Below is a small trained network, with its code and all its weights. Each question gives an input and a target symbol and asks what happens when units are switched off, that is, made to give their printed mean instead of their output.

import numpy as np


def w(rows, s, z=0):
    codes = np.array(rows[::2]) - 128.0
    scale = np.full(codes.shape[1], s)
    scale[-1] = z or s
    return codes * scale


def norm(h):
    return h / np.sqrt((h * h).mean(-1, keepdims=True) + 1e-5)


def f(y):
    return np.maximum(y, 0)


def softmax(a):
    e = np.exp(a - a.max(-1, keepdims=True))
    return e / e.sum(-1, keepdims=True)


def log_softmax(a):
    a = a - a.max(-1, keepdims=True)
    return a - np.log(np.exp(a).sum(-1, keepdims=True))


def net(x, mask):
    ids = ['ΓΞΣΩαβδεζηθλμτφ'.index(c) for c in x.split()]
    T = len(ids)
    res = E[ids] + P[:T]
    r = norm(res)
    for j in range(2):
        rows = slice(4 * j, 4 * j + 4)
        q, k, v = (r @ M[0][rows].T for M in (Q, K, V))
        z = softmax(np.where(np.tri(T) > 0, q @ k.T / 4**0.5, -1e9)) @ v
        o = O[0][rows]
        res = res + np.where(mask[j], z, o[:, -1]) @ o[:, :-1]
    y = f(norm(res) @ A[0][:, :-1].T + A[0][:, -1])
    res = res + np.where(mask[2:14], y, B[0][:, -1]) @ B[0][:, :-1]
    return log_softmax(norm(res)[-1] @ U[:, :-1].T + U[:, -1])


Q, K, V, O, A, B = {}, {}, {}, {}, {}, {}
E = w([
[129,105,101,172,204,181],'Γ',
[208,32,226,191,171,95],'Ξ',
[146,121,151,163,77,132],'Σ',
[147,44,114,133,145,72],'Ω',
[154,80,92,95,90,136],'α',
[143,171,123,74,156,112],'β',
[138,91,136,149,152,31],'δ',
[110,73,82,166,144,46],'ε',
[184,97,29,174,60,156],'ζ',
[122,174,177,111,231,86],'η',
[70,184,143,111,158,205],'θ',
[251,112,94,129,149,109],'λ',
[159,169,208,134,154,134],'μ',
[65,59,167,142,123,180],'τ',
[31,142,181,196,195,192],'φ',
],0.019)
P = w([
[222,137,254,161,13,192],'0',
[179,135,201,145,44,187],'1',
[147,114,177,150,73,150],'2',
[129,115,173,158,95,141],'3',
[110,118,158,152,113,130],'4',
[98,120,151,161,126,127],'5',
[88,118,134,153,132,119],'6',
[70,123,130,149,145,123],'7',
[53,136,122,150,156,135],'8',
[51,134,113,140,157,126],'9',
],0.0048)
Q[0] = w([
[145,247,83,44,151,186],'h1',
[70,141,75,106,25,126],'h1',
[211,119,106,51,101,138],'h1',
[73,50,131,157,52,121],'h1',
[141,167,42,49,103,164],'h2',
[33,132,212,130,135,133],'h2',
[254,56,98,141,4,170],'h2',
[227,209,129,73,109,69],'h2',
],0.0084)
K[0] = w([
[183,166,95,55,155,166],'h1',
[129,137,83,76,25,156],'h1',
[220,72,85,99,90,122],'h1',
[106,61,113,193,108,174],'h1',
[197,92,74,27,139,108],'h2',
[123,123,97,162,170,220],'h2',
[185,80,76,109,1,174],'h2',
[247,122,120,81,149,85],'h2',
],0.0096)
V[0] = w([
[142,106,110,98,214,168],'h1',
[140,35,63,183,15,127],'h1',
[168,3,77,92,120,60],'h1',
[164,149,107,113,152,251],'h1',
[13,38,11,166,145,141],'h2',
[93,212,227,145,67,98],'h2',
[92,121,121,136,93,14],'h2',
[53,23,207,197,161,60],'h2',
],0.0059)
O[0] = w([
[221,121,161,90,113,124,148],'h1',
[166,143,119,178,198,217,124],'h1',
[121,139,79,99,166,136,63],'h1',
[60,78,68,122,103,132,207],'h1',
[205,112,115,119,47,150,139],'h2',
[184,110,2,97,113,145,150],'h2',
[24,198,116,194,70,189,4],'h2',
[87,103,146,106,94,123,99],'h2',
],0.0057,0.0037)
A[0] = w([
[157,222,149,71,103,145,168],'n1',
[83,164,159,125,98,161,5],'n2',
[134,119,31,169,254,129,184],'n3',
[247,96,151,59,129,182,122],'n4',
[124,178,211,93,132,58,152],'n5',
[159,195,160,71,190,168,173],'n6',
[107,169,83,134,52,152,61],'n7',
[141,60,55,141,127,23,185],'n8',
[217,145,74,37,73,172,151],'n9',
[151,46,172,171,146,171,154],'n10',
[41,150,164,129,153,124,156],'n11',
[200,76,126,241,62,138,104],'n12',
],0.0089,0.0026)
B[0] = w([
[161,115,99,97,29,72,192],'n1',
[139,142,139,233,196,161,174],'n2',
[38,121,121,184,77,63,243],'n3',
[60,132,131,151,168,93,239],'n4',
[105,58,133,146,112,225,194],'n5',
[117,155,121,167,57,85,209],'n6',
[155,86,175,255,200,86,156],'n7',
[119,124,71,144,110,211,211],'n8',
[130,154,142,135,166,134,226],'n9',
[196,152,77,100,91,133,255],'n10',
[114,161,37,128,205,94,219],'n11',
[111,184,168,29,148,121,250],'n12',
],0.0067,0.006)
U = w([
[104,49,124,92,85,231,160],'Γ',
[193,105,187,130,194,111,254],'Ξ',
[175,219,183,96,112,161,165],'Σ',
[98,95,202,168,48,93,171],'Ω',
[151,181,53,50,243,157,98],'α',
[124,91,99,53,5,106,188],'β',
[135,105,120,158,122,88,31],'δ',
[128,76,80,164,116,75,53],'ε',
[200,176,67,171,114,179,156],'ζ',
[60,117,203,82,178,42,6],'η',
[76,213,144,196,49,93,164],'θ',
[197,194,116,156,176,9,50],'λ',
[129,109,122,151,118,95,17],'μ',
[158,144,112,84,143,129,148],'τ',
[93,95,178,202,210,201,64],'φ',
],0.012,0.0038)

Each question gives the input, a string of symbols that net reads in full, and the target symbol t.
The units are the heads (4 rows each of Q, K, V and O) and the neurons (one row each of A and B). Each row of codes is followed by its name. A weight is (code - 128) times the scale printed after its matrix; where a second scale follows, it is the last column's (O, A, B and U).
mask holds one flag per unit, heads first, then neurons. A switched-off unit (its flag False) gives its mean, the last column of its rows in O or B, instead of its output. The means were averaged over made-up inputs and are rounded, as every weight is.
A unit's drop is (log p(t) with every unit on - log p(t) with that unit switched off) / (log p(t) with every unit on - log p(t) with every unit switched off).
The circuit of an input: a set's keep is (log p(t) with only the set's units on - log p(t) with every unit switched off) / (log p(t) with every unit on - log p(t) with every unit switched off). Starting from the 12 units with the biggest drops (on a tie, the unit counted first), units are removed one at a time, each time the one whose removal leaves the highest keep (on an exact tie, the one counted first), for as long as the keep stays at least 0.8.
circuit, biggest first: the units of the circuit, biggest drop first
unit that matters most: the unit with the biggest drop
top k neurons: the k neurons with the biggest drops, biggest first
heads that matter: for each layer, one digit per head in row order, 1 if its drop is at least 0.15 and else 0, layers parted by /
drop when u is switched off: that unit's drop, to one decimal
input α θ θ α ζ θ θ β μ, target Ω: circuit, biggest first : [n5; h1]
input θ η α, target α: circuit, biggest first : [h1; n9]
input α α ε, target θ: unit that matters most : h1
input μ Ξ ζ θ θ φ η, target η: top 3 neurons : [n5; n3; n10]
input θ θ φ β φ Ω, target β: heads that matter : 00
input θ θ θ θ θ δ, target ε: heads that matter : 01
input θ ε θ β, target β: heads that matter : 10
input θ θ β λ φ Ω Ω μ, target Ω: heads that matter : 00
input ε α τ φ λ θ, target θ: top 2 neurons : [n1; n6]
input β ζ θ θ ζ θ ε θ φ Σ, target Σ: circuit, biggest first : [n12; n3]
input ζ ζ θ δ α, target α: heads that matter : 11
input ε ζ ζ Ξ ζ δ φ Ω, target β: heads that matter : 01
input ε α φ β α θ η, target η: heads that matter : 10
input δ θ Γ, target ε: circuit, biggest first : [n3; h2]
input θ β θ θ, target θ: top neuron : [n6]
input θ φ φ τ, target β: circuit, biggest first : [h2; n10]
input λ Ξ α Ω ε, target θ: top 2 neurons : [n3; n5]
input θ τ φ δ, target β: top 2 neurons : [n8; n2]
input θ θ ζ Γ, target ε: drop when h1 is switched off : 0.1
input φ θ ε, target β: drop when n2 is switched off : 0.2
input λ φ α ε, target β: drop when n4 is switched off : 0.1
